[[-1.44 -0.31 -5.56]
 [-1.25 -1.61  3.01]
 [-2.32 -2.41  2.27]
 [-1.22 -1.67  2.95]]
->
[[-1.44 -1.25 -2.32 -1.22]
 [-0.31 -1.61 -2.41 -1.67]
 [-5.56  3.01  2.27  2.95]]

[[-1.33 -0.38  0.35 -0.93 -0.04  1.42 -1.86  0.71  2.29  3.60 -5.11  2.32
   3.76  2.19]
 [-1.50 -0.42  0.33 -0.60 -0.30  1.20 -1.40  1.15  2.51  3.54 -5.05  2.42
   3.69  2.24]]
->
[[-1.33 -1.50]
 [-0.38 -0.42]
 [ 0.35  0.33]
 [-0.93 -0.60]
 [-0.04 -0.30]
 [ 1.42  1.20]
 [-1.86 -1.40]
 [ 0.71  1.15]
 [ 2.29  2.51]
 [ 3.60  3.54]
 [-5.11 -5.05]
 [ 2.32  2.42]
 [ 3.76  3.69]
 [ 2.19  2.24]]

[[-1.94 -0.34  0.30 -0.25  1.41]
 [ 4.98 -1.22  2.00 -1.87 -3.50]
 [-2.24  0.42 -0.47  0.41 -2.26]
 [ 1.84  0.94  0.26 -0.71 -2.29]
 [-0.88  2.14  1.84  0.12 -1.77]]
->
[[-1.94  4.98 -2.24  1.84 -0.88]
 [-0.34 -1.22  0.42  0.94  2.14]
 [ 0.30  2.00 -0.47  0.26  1.84]
 [-0.25 -1.87  0.41 -0.71  0.12]
 [ 1.41 -3.50 -2.26 -2.29 -1.77]]

[[-2.30  1.16 -1.91 -1.63  1.91  1.84 -1.90  1.29 -0.99  1.47  0.86 -1.30
   0.24]
 [ 1.93 -0.13  1.53 -2.99 -1.26  2.02 -1.52  1.36  0.40  1.69  1.13  1.73
   0.56]
 [-2.09 -1.90 -1.01 -2.68  2.61 -1.09 -3.14 -0.60 -1.50 -2.32 -0.60 -3.46
  -0.38]
 [-4.96 -1.22 -3.51  1.60  2.23 -0.99 -1.51 -1.09 -3.69 -2.34 -1.48 -3.99
  -1.13]
 [-1.71  2.18 -1.65  5.50 -3.98 -0.19  4.62 -0.91  0.27  1.57 -1.16  0.55
  -0.69]
 [ 2.85  0.09  1.82 -0.65 -3.85 -1.20 -0.25 -0.47  0.81 -0.05 -0.79  3.12
  -0.60]]
->
[[-2.30  1.93 -2.09 -4.96 -1.71  2.85]
 [ 1.16 -0.13 -1.90 -1.22  2.18  0.09]
 [-1.91  1.53 -1.01 -3.51 -1.65  1.82]
 [-1.63 -2.99 -2.68  1.60  5.50 -0.65]
 [ 1.91 -1.26  2.61  2.23 -3.98 -3.85]
 [ 1.84  2.02 -1.09 -0.99 -0.19 -1.20]
 [-1.90 -1.52 -3.14 -1.51  4.62 -0.25]
 [ 1.29  1.36 -0.60 -1.09 -0.91 -0.47]
 [-0.99  0.40 -1.50 -3.69  0.27  0.81]
 [ 1.47  1.69 -2.32 -2.34  1.57 -0.05]
 [ 0.86  1.13 -0.60 -1.48 -1.16 -0.79]
 [-1.30  1.73 -3.46 -3.99  0.55  3.12]
 [ 0.24  0.56 -0.38 -1.13 -0.69 -0.60]]

[[-0.47  0.24 -0.08 -0.38 -0.25  5.05  1.44 -0.14 -3.56  0.39 -0.44]
 [-0.28  0.36  3.45  0.07  2.82 -1.17  0.63 -0.31  0.23  0.32  2.14]]
->
[[-0.47 -0.28]
 [ 0.24  0.36]
 [-0.08  3.45]
 [-0.38  0.07]
 [-0.25  2.82]
 [ 5.05 -1.17]
 [ 1.44  0.63]
 [-0.14 -0.31]
 [-3.56  0.23]
 [ 0.39  0.32]
 [-0.44  2.14]]

[[-2.65  0.59  1.38 -0.15  1.76  0.91]
 [ 1.56  1.43  1.13  1.47  4.15  1.98]
 [ 2.03 -0.67 -0.36 -0.42 -1.12 -1.24]
 [ 1.09  1.43  0.89  2.55  5.11  2.52]
 [-2.65  0.38  1.63 -1.50 -0.16  0.10]]
->
[[-2.65  1.56  2.03  1.09 -2.65]
 [ 0.59  1.43 -0.67  1.43  0.38]
 [ 1.38  1.13 -0.36  0.89  1.63]
 [-0.15  1.47 -0.42  2.55 -1.50]
 [ 1.76  4.15 -1.12  5.11 -0.16]
 [ 0.91  1.98 -1.24  2.52  0.10]]
